Here is a tiny trained network, its code and every weight. The questions are about switching its units off for an input and a target symbol, where a switched-off unit gives its printed mean instead of its output.

import numpy as np


def w(rows, s, z=0):
    codes = np.array(rows[::2]) - 128.0
    scale = np.full(codes.shape[1], s)
    scale[-1] = z or s
    return codes * scale


def f(y):
    return y / 2 * (1 + np.tanh(0.7978845608 * (y + 0.044715 * y**3)))


def softmax(a):
    e = np.exp(a - a.max(-1, keepdims=True))
    return e / e.sum(-1, keepdims=True)


def log_softmax(a):
    a = a - a.max(-1, keepdims=True)
    return a - np.log(np.exp(a).sum(-1, keepdims=True))


def net(x, mask):
    ids = ['αβηλξπσω'.index(c) for c in x.split()]
    T = len(ids)
    res = E[ids] + P[:T]
    u = 0
    for l in range(3):
        q, k, v = (res @ M[l].T for M in (Q, K, V))
        z = softmax(np.where(np.tri(T) > 0, q @ k.T / 2**0.5, -1e9)) @ v
        res = res + np.where(mask[u], z, O[l][:, -1]) @ O[l][:, :-1]
        u += 1
        y = f(res @ A[l][:, :-1].T + A[l][:, -1])
        res = res + np.where(mask[u : u + 4], y, B[l][:, -1]) @ B[l][:, :-1]
        u += 4
    return log_softmax(res[-1] @ U[:, :-1].T + U[:, -1])


Q, K, V, O, A, B = {}, {}, {}, {}, {}, {}
E = w([
[138,102,154],'α',
[228,233,66],'β',
[71,250,140],'η',
[100,108,147],'λ',
[79,183,139],'ξ',
[89,135,137],'π',
[80,178,136],'σ',
[88,134,139],'ω',
],0.012)
P = w([
[67,77,131],'0',
[143,196,207],'1',
[90,247,100],'2',
[84,87,72],'3',
[213,194,196],'4',
[111,230,119],'5',
[114,103,49],'6',
[255,167,198],'7',
],0.012)
Q[0] = w([
[85,119,254],'L0H1',
[150,76,84],'L0H1',
],0.011)
K[0] = w([
[166,187,245],'L0H1',
[149,159,10],'L0H1',
],0.013)
V[0] = w([
[254,191,90],'L0H1',
[64,71,94],'L0H1',
],0.0079)
O[0] = w([
[254,111,28,111],'L0H1',
[6,57,175,6],'L0H1',
],0.0045,0.002)
A[0] = w([
[98,175,139,4],'L0N1',
[132,226,137,121],'L0N2',
[27,65,89,31],'L0N3',
[97,2,174,151],'L0N4',
],0.0099,0.0034)
B[0] = w([
[156,119,141,140],'L0N1',
[101,41,179,254],'L0N2',
[72,181,20,171],'L0N3',
[160,1,113,159],'L0N4',
],0.0086,0.0066)
Q[1] = w([
[141,191,87],'L1H1',
[153,253,34],'L1H1',
],0.0035)
K[1] = w([
[86,178,115],'L1H1',
[81,192,2],'L1H1',
],0.0071)
V[1] = w([
[185,1,198],'L1H1',
[102,166,81],'L1H1',
],0.0053)
O[1] = w([
[101,29,176,1],'L1H1',
[2,142,62,199],'L1H1',
],0.0044,0.00065)
A[1] = w([
[164,92,107,254],'L1N1',
[113,189,102,155],'L1N2',
[93,159,92,154],'L1N3',
[145,127,8,79],'L1N4',
],0.015,0.0054)
B[1] = w([
[116,162,254,218],'L1N1',
[72,243,119,199],'L1N2',
[128,199,76,218],'L1N3',
[226,45,118,253],'L1N4',
],0.0082,0.005)
Q[2] = w([
[191,42,221],'L2H1',
[157,2,130],'L2H1',
],0.0086)
K[2] = w([
[112,100,255],'L2H1',
[47,96,215],'L2H1',
],0.0077)
V[2] = w([
[67,177,91],'L2H1',
[103,185,253],'L2H1',
],0.011)
O[2] = w([
[190,1,40,215],'L2H1',
[4,60,237,255],'L2H1',
],0.0058,0.0037)
A[2] = w([
[69,127,101,1],'L2N1',
[156,60,157,74],'L2N2',
[247,100,108,15],'L2N3',
[123,46,155,245],'L2N4',
],0.014,0.004)
B[2] = w([
[180,235,190,141],'L2N1',
[100,255,84,182],'L2N2',
[117,108,245,222],'L2N3',
[84,138,22,254],'L2N4',
],0.0093,0.009)
U = w([
[44,96,146,196],'α',
[123,147,160,178],'β',
[126,255,122,2],'η',
[112,36,71,105],'λ',
[172,157,81,98],'ξ',
[158,14,118,155],'π',
[175,150,85,96],'σ',
[146,2,115,153],'ω',
],0.0097,0.0071)

Each question gives the input, a string of symbols that net reads in full, and the target symbol t.
The units are the heads (2 rows each of Q, K, V and O) and the neurons (one row each of A and B). Each row of codes is followed by its name. A weight is (code - 128) times the scale printed after its matrix; where a second scale follows, it is the last column's (O, A, B and U).
mask holds one flag per unit, layer by layer, with each layer's heads first. A switched-off unit (its flag False) gives its mean, the last column of its rows in O or B, instead of its output. The means were averaged over made-up inputs and are rounded, as every weight is.
A unit's drop is (log p(t) with every unit on - log p(t) with that unit switched off) / (log p(t) with every unit on - log p(t) with every unit switched off).
The circuit of an input: a set's keep is (log p(t) with only the set's units on - log p(t) with every unit switched off) / (log p(t) with every unit on - log p(t) with every unit switched off). Starting from the 12 units with the biggest drops (on a tie, the unit counted first), units are removed one at a time, each time the one whose removal leaves the highest keep (on an exact tie, the one counted first), for as long as the keep stays at least 0.8.
circuit, biggest first: the units of the circuit, biggest drop first
unit that matters most: the unit with the biggest drop
k most important neurons: the k neurons with the biggest drops, biggest first
k most important neurons of layer l: the k neurons of layer l with the biggest drops, biggest first
input α π β β, target β: circuit, biggest first : L2N3; L0H1; L1N4; L2N2
input σ σ λ β λ σ π, target π: most important neuron of layer 1 : L1N1
input η β α β β ω, target η: circuit, biggest first : L1N4; L2H1
input α α β η σ α ω, target ω: 2 most important neurons of layer 0 : L0N2; L0N3
input η ω ω, target λ: 2 most important neurons : L0N3; L0N2
input ξ β β, target ω: 3 most important neurons of layer 0 : L0N2; L0N3; L0N4
input α ω λ α ω λ α α, target η: circuit, biggest first : L0H1; L2H1; L0N4
input λ π λ λ η α α ξ, target α: circuit, biggest first : L2H1; L0N2
input ω ξ ξ η, target η: circuit, biggest first : L2N1; L1N2; L0H1; L0N3
input σ α α, target π: 3 most important neurons : L0N3; L0N4; L0N2
input π λ α σ, target ξ: circuit, biggest first : L2H1; L0N3; L1N3; L0N2
input ξ α π λ σ, target α: circuit, biggest first : L2H1; L0N2; L1N3
input σ α ξ, target π: 4 most important neurons : L0N2; L0N3; L0N4; L1N3
input σ α ω ω, target ω: 2 most important neurons of layer 1 : L1N4; L1N3
input σ ω ξ λ, target λ: unit that matters most : L0N4
input α α λ π, target π: 3 most important neurons : L0N3; L0N2; L1N3
input α λ β η η β, target λ: 2 most important neurons : L0N2; L1N4
input π ω σ σ λ ω α α, target α: 3 most important neurons : L1N4; L0N3; L1N3
input η η λ σ ω π, target ω: 3 most important neurons : L0N3; L0N2; L1N2
input η π β σ ξ ξ, target π: 2 most important neurons : L0N2; L0N3
input ξ λ ω ξ π λ, target ω: 2 most important neurons : L0N3; L0N4
input λ ω ω σ β α, target π: 3 most important neurons of layer 0 : L0N4; L0N3; L0N2
input α π η, target α: unit that matters most : L0N2
input β α ξ β ω π, target η: 2 most important neurons : L1N4; L0N4
input η λ σ ξ ξ α, target ω: 2 most important neurons : L0N4; L1N4
input η β α, target λ: 3 most important neurons of layer 0 : L0N3; L0N2; L0N4
input ξ π λ ξ σ, target α: 2 most important neurons of layer 1 : L1N3; L1N2
